Below are the code and all the weights of a small trained network. Each question names an input and a target symbol and asks about switching units off, where a switched-off unit gives its printed mean instead of its output.

import numpy as np


def w(rows, s, z=0):
    codes = np.array(rows[::2]) - 128.0
    scale = np.full(codes.shape[1], s)
    scale[-1] = z or s
    return codes * scale


def norm(h):
    return h / np.sqrt((h * h).mean(-1, keepdims=True) + 1e-5)


def f(y):
    return np.maximum(y, 0)


def softmax(a):
    e = np.exp(a - a.max(-1, keepdims=True))
    return e / e.sum(-1, keepdims=True)


def log_softmax(a):
    a = a - a.max(-1, keepdims=True)
    return a - np.log(np.exp(a).sum(-1, keepdims=True))


def net(x, mask):
    ids = ['ΘΞΠΩβγδεζηλμστφ'.index(c) for c in x.split()]
    T = len(ids)
    res = E[ids] + P[:T]
    r = norm(res)
    for j in range(3):
        rows = slice(2 * j, 2 * j + 2)
        q, k, v = (r @ M[0][rows].T for M in (Q, K, V))
        z = softmax(np.where(np.tri(T) > 0, q @ k.T / 2**0.5, -1e9)) @ v
        o = O[0][rows]
        res = res + np.where(mask[j], z, o[:, -1]) @ o[:, :-1]
    y = f(norm(res) @ A[0][:, :-1].T + A[0][:, -1])
    res = res + np.where(mask[3:11], y, B[0][:, -1]) @ B[0][:, :-1]
    return log_softmax(norm(res)[-1] @ U[:, :-1].T + U[:, -1])


Q, K, V, O, A, B = {}, {}, {}, {}, {}, {}
E = w([
[88,111,134,68,172,128,119,178,169,136],'Θ',
[120,150,111,87,45,84,85,83,104,123],'Ξ',
[175,182,155,190,126,135,132,139,175,182],'Π',
[157,147,96,125,131,169,113,107,141,109],'Ω',
[210,144,127,148,165,62,147,124,111,6],'β',
[144,130,119,118,104,191,133,143,162,100],'γ',
[212,78,197,80,90,155,166,204,62,162],'δ',
[95,163,121,160,108,142,82,160,140,76],'ε',
[149,133,95,131,136,149,118,114,123,112],'ζ',
[130,143,83,118,107,189,127,152,133,123],'η',
[128,71,103,140,114,95,127,126,157,145],'λ',
[77,130,106,78,145,110,144,125,124,114],'μ',
[103,84,131,86,114,139,145,80,178,133],'σ',
[82,91,119,70,135,118,143,80,167,111],'τ',
[102,125,134,138,131,127,146,62,100,126],'φ',
],0.019)
P = w([
[58,97,134,187,179,157,255,126,160,184],'0',
[106,132,123,101,111,154,245,151,184,135],'1',
[143,131,127,112,114,126,173,122,170,121],'2',
[141,127,126,95,118,142,103,109,130,131],'3',
[161,147,139,82,86,143,130,169,138,94],'4',
[177,172,150,68,86,120,115,151,129,90],'5',
],0.0063)
Q[0] = w([
[98,235,59,75,170,230,116,141,119,68],'h0',
[89,148,253,183,181,89,68,120,36,153],'h0',
[131,78,52,129,63,134,169,38,185,106],'h1',
[109,44,154,73,148,118,125,60,47,158],'h1',
[167,102,86,166,149,116,57,188,140,169],'h2',
[189,162,100,143,62,132,252,68,123,92],'h2',
],0.006)
K[0] = w([
[117,159,223,55,126,121,48,155,85,82],'h0',
[112,176,119,159,112,161,254,42,124,119],'h0',
[89,77,132,162,135,96,81,78,120,200],'h1',
[98,78,152,68,29,125,232,116,58,116],'h1',
[146,106,96,140,117,79,175,181,152,118],'h2',
[152,98,161,191,148,103,82,72,68,138],'h2',
],0.0065)
V[0] = w([
[201,112,162,105,98,155,194,116,71,158],'h0',
[80,149,128,174,105,123,180,34,85,145],'h0',
[162,174,50,185,165,203,147,128,127,60],'h1',
[166,133,155,254,109,88,123,87,154,130],'h1',
[125,223,154,110,166,166,118,68,74,158],'h2',
[153,212,211,60,81,169,132,161,183,101],'h2',
],0.0056)
O[0] = w([
[217,76,240,85,116,155,151,181,61,127,124],'h0',
[157,163,182,102,48,23,84,163,114,84,252],'h0',
[161,30,129,200,93,45,56,110,89,111,124],'h1',
[166,207,253,159,223,140,65,173,149,166,171],'h1',
[106,63,15,145,187,169,116,199,244,218,141],'h2',
[113,100,197,215,52,89,203,48,148,151,40],'h2',
],0.0048,0.0028)
A[0] = w([
[7,156,130,119,236,184,253,78,96,137,95],'n0',
[66,53,112,117,143,111,206,97,218,218,90],'n1',
[65,195,88,206,82,154,95,91,164,79,2],'n2',
[93,184,137,142,138,211,84,80,65,64,69],'n3',
[76,145,99,213,153,123,72,129,137,103,129],'n4',
[130,193,141,20,73,107,93,136,137,75,59],'n5',
[167,215,185,178,142,188,110,113,162,194,80],'n6',
[98,155,126,198,129,194,190,214,151,177,105],'n7',
],0.0067,0.0038)
B[0] = w([
[130,101,57,47,205,31,214,166,254,130,249],'n0',
[93,148,85,78,178,66,177,159,169,130,249],'n1',
[128,138,187,133,113,126,123,225,136,110,186],'n2',
[152,137,128,167,130,156,212,208,163,118,166],'n3',
[76,159,184,74,112,146,139,145,145,147,180],'n4',
[56,136,139,124,81,148,89,6,82,140,254],'n5',
[130,139,86,170,127,67,150,96,102,182,166],'n6',
[168,161,162,159,141,109,72,81,81,127,171],'n7',
],0.0097,0.0053)
U = w([
[123,133,104,64,156,68,164,134,171,147,192],'Θ',
[81,133,141,91,80,132,80,50,96,140,216],'Ξ',
[183,191,148,187,138,95,127,116,112,217,148],'Π',
[142,45,133,177,86,149,79,123,192,167,91],'Ω',
[187,151,155,152,160,88,118,109,87,3,105],'β',
[135,71,161,187,119,157,181,97,138,105,74],'γ',
[193,67,201,69,111,151,170,150,67,169,177],'δ',
[76,167,227,141,110,143,109,189,150,96,132],'ε',
[138,77,124,121,167,137,47,165,80,115,152],'ζ',
[115,91,53,199,78,133,168,146,74,115,120],'η',
[146,245,134,100,147,194,204,116,85,101,2],'λ',
[142,132,134,130,113,138,132,121,123,131,42],'μ',
[144,127,129,134,126,143,133,122,108,122,63],'σ',
[148,147,131,127,122,145,131,128,120,122,74],'τ',
[177,172,82,83,165,211,50,153,127,164,133],'φ',
],0.0074,0.0034)

Each question gives the input, a string of symbols that net reads in full, and the target symbol t.
The units are the heads (2 rows each of Q, K, V and O) and the neurons (one row each of A and B). Each row of codes is followed by its name. A weight is (code - 128) times the scale printed after its matrix; where a second scale follows, it is the last column's (O, A, B and U).
mask holds one flag per unit, heads first, then neurons. A switched-off unit (its flag False) gives its mean, the last column of its rows in O or B, instead of its output. The means were averaged over made-up inputs and are rounded, as every weight is.
A unit's drop is (log p(t) with every unit on - log p(t) with that unit switched off) / (log p(t) with every unit on - log p(t) with every unit switched off).
The circuit of an input: a set's keep is (log p(t) with only the set's units on - log p(t) with every unit switched off) / (log p(t) with every unit on - log p(t) with every unit switched off). Starting from all 11 units, units are removed one at a time, each time the one whose removal leaves the highest keep (on an exact tie, the one counted first), for as long as the keep stays at least 0.8.
units of the circuit, in order: the units of the circuit, biggest drop first
most important unit: the unit with the biggest drop
k most important neurons: the k neurons with the biggest drops, biggest first
heads that matter: for each layer, one digit per head in row order, 1 if its drop is at least 0.15 and else 0, layers parted by /
drop of u: that unit's drop, to one decimal
input λ ζ η, target λ: most important unit : h2
input δ φ φ φ τ ζ, target φ: heads that matter : 101
input φ φ φ φ Ω, target φ: heads that matter : 001
input Π τ φ φ γ, target φ: heads that matter : 001
input γ φ φ, target Ξ: heads that matter : 101
input Ξ φ Ω, target Ξ: units of the circuit, in order : [h0 n5]
input λ φ ζ, target λ: units of the circuit, in order : [n3 n0]
input Ξ σ ε ε η, target ε: heads that matter : 111
input Ω Θ φ φ φ η, target φ: heads that matter : 101
input φ φ φ ζ, target φ: heads that matter : 001
input λ φ η φ λ, target Ξ: heads that matter : 001
input φ λ γ, target φ: heads that matter : 101
input γ φ λ τ Ω, target λ: heads that matter : 101
input Π τ Π Π φ γ, target Π: most important neuron : [n6]
input φ φ φ η, target φ: heads that matter : 001
input Ξ λ φ φ Ω, target φ: 2 most important neurons : [n0 n1]
input λ η λ λ η, target λ: drop of n3 : 0.5
input ε δ Ω φ λ λ, target Ξ: drop of h2 : 1.3
